[[-13   2  21  -3  18  24  13  -3   5  -7   2   1 -23  10   9]
 [-13  -4 -26  -7 -10   3  10  11  -2   6   9  17 -12   2  -7]
 [  8   6  58  -3 -34 -21 -10  -4 -42  10  -7  -5 -55   4   9]
 [ 10 -19  20  -9   2 -16  -3   3  -7  38 -13 -13 -27  -3   9]
 [  7   1 -43  -4   7  -1 -13 -11 -13 -10   9   8  48   6 -20]
 [-20  14 -18   2  -3  12 -20   6 -19   9  25  -6 -41 -14 -15]]
=>
[[ 10   9 -13   2  21  -3  18  24  13  -3   5  -7   2   1 -23]
 [  2  -7 -13  -4 -26  -7 -10   3  10  11  -2   6   9  17 -12]
 [  4   9   8   6  58  -3 -34 -21 -10  -4 -42  10  -7  -5 -55]
 [ -3   9  10 -19  20  -9   2 -16  -3   3  -7  38 -13 -13 -27]
 [  6 -20   7   1 -43  -4   7  -1 -13 -11 -13 -10   9   8  48]
 [-14 -15 -20  14 -18   2  -3  12 -20   6 -19   9  25  -6 -41]]

[[  4  17  41  16 -39 -47 -29  -2   5]
 [ 20  26  12  -4 -46 -67 -20 -11   4]
 [ -3   7  26  14 -22 -33 -31 -11   8]
 [ -6   1   2   7  -4   1   3   5  -4]
 [ -1   0   6   2   0   3   0   2   0]
 [  3  18  18  14 -40 -49 -17  -1   0]
 [ -6   4  14  16 -10   5   0  10  -4]
 [  8  17  18   7 -33 -42 -17  -3   2]
 [  5  10  43   9 -30 -40 -33  -8   7]
 [ 16  25  13   3 -39 -61 -20  -8   3]]
=>
[[ -2   5   4  17  41  16 -39 -47 -29]
 [-11   4  20  26  12  -4 -46 -67 -20]
 [-11   8  -3   7  26  14 -22 -33 -31]
 [  5  -4  -6   1   2   7  -4   1   3]
 [  2   0  -1   0   6   2   0   3   0]
 [ -1   0   3  18  18  14 -40 -49 -17]
 [ 10  -4  -6   4  14  16 -10   5   0]
 [ -3   2   8  17  18   7 -33 -42 -17]
 [ -8   7   5  10  43   9 -30 -40 -33]
 [ -8   3  16  25  13   3 -39 -61 -20]]

[[ 22   7 -12  -1  17 -15   3 -55  -3  -7  26 -20]
 [ 15   4  38   9  36 -28 -35   8  53  36 -37   9]]
=>
[[ 26 -20  22   7 -12  -1  17 -15   3 -55  -3  -7]
 [-37   9  15   4  38   9  36 -28 -35   8  53  36]]

[[ 67  54 -15]
 [-21  -4 -35]
 [  9 -15  -4]
 [ -7 -12  -4]
 [ 12 -11  23]
 [ 22  20 -12]
 [  2  16 -28]
 [ 40  45 -29]
 [  0  17  -8]
 [-13  28 -22]
 [-14  -5   2]]
=>
[[ 54 -15  67]
 [ -4 -35 -21]
 [-15  -4   9]
 [-12  -4  -7]
 [-11  23  12]
 [ 20 -12  22]
 [ 16 -28   2]
 [ 45 -29  40]
 [ 17  -8   0]
 [ 28 -22 -13]
 [ -5   2 -14]]

[[-45 -29  18 -19 -15  43  44 -14  -3  29]
 [  5 -56  52 -15  -9  42  10 -32  10  24]
 [-23  20 -43  -7  -8  16  64  23 -18  21]
 [ 26 -40  17 -12  -6  43  39 -13  -2  30]
 [-27 -41  38  14  19  -4 -51 -19  16  -9]]
=>
[[ -3  29 -45 -29  18 -19 -15  43  44 -14]
 [ 10  24   5 -56  52 -15  -9  42  10 -32]
 [-18  21 -23  20 -43  -7  -8  16  64  23]
 [ -2  30  26 -40  17 -12  -6  43  39 -13]
 [ 16  -9 -27 -41  38  14  19  -4 -51 -19]]

[[ 11  32  44   6 -21  16  12 -14]
 [ -3 -27 -39  -4  23   4 -26  44]
 [ -6 -30   8 -24  34  42  -3 -34]
 [  3 -28  -7  -1  27  24 -17  -1]
 [ 16  10 -45  15 -22 -37  -7  39]
 [ 35   5 -39  -3  -7   2 -12  24]
 [-38  13  20  16 -17 -34   6  17]
 [ -3 -11 -22   8  -1 -22   6 -14]
 [-60  12  72  30  -5 -18  23 -12]
 [-22 -31   6  13  22  15 -18  -1]
 [-24   5  40   3  -6  -3  26 -43]]
=>
[[ 12 -14  11  32  44   6 -21  16]
 [-26  44  -3 -27 -39  -4  23   4]
 [ -3 -34  -6 -30   8 -24  34  42]
 [-17  -1   3 -28  -7  -1  27  24]
 [ -7  39  16  10 -45  15 -22 -37]
 [-12  24  35   5 -39  -3  -7   2]
 [  6  17 -38  13  20  16 -17 -34]
 [  6 -14  -3 -11 -22   8  -1 -22]
 [ 23 -12 -60  12  72  30  -5 -18]
 [-18  -1 -22 -31   6  13  22  15]
 [ 26 -43 -24   5  40   3  -6  -3]]

[[ 36 -66 -42 -13  38]
 [ 47  -9 -39 -63  31]
 [-30 -19 -10  65 -36]
 [-57 -53  51  54  -6]
 [ 44 -24 -55 -30 -49]
 [ 58  -4  52  -5 -58]
 [-57  68 -52   0  42]
 [ 71 -44  17 -60  67]
 [-72  66  32  23   4]
 [ 59  22  19   6 -27]]
=>
[[-13  38  36 -66 -42]
 [-63  31  47  -9 -39]
 [ 65 -36 -30 -19 -10]
 [ 54  -6 -57 -53  51]
 [-30 -49  44 -24 -55]
 [ -5 -58  58  -4  52]
 [  0  42 -57  68 -52]
 [-60  67  71 -44  17]
 [ 23   4 -72  66  32]
 [  6 -27  59  22  19]]
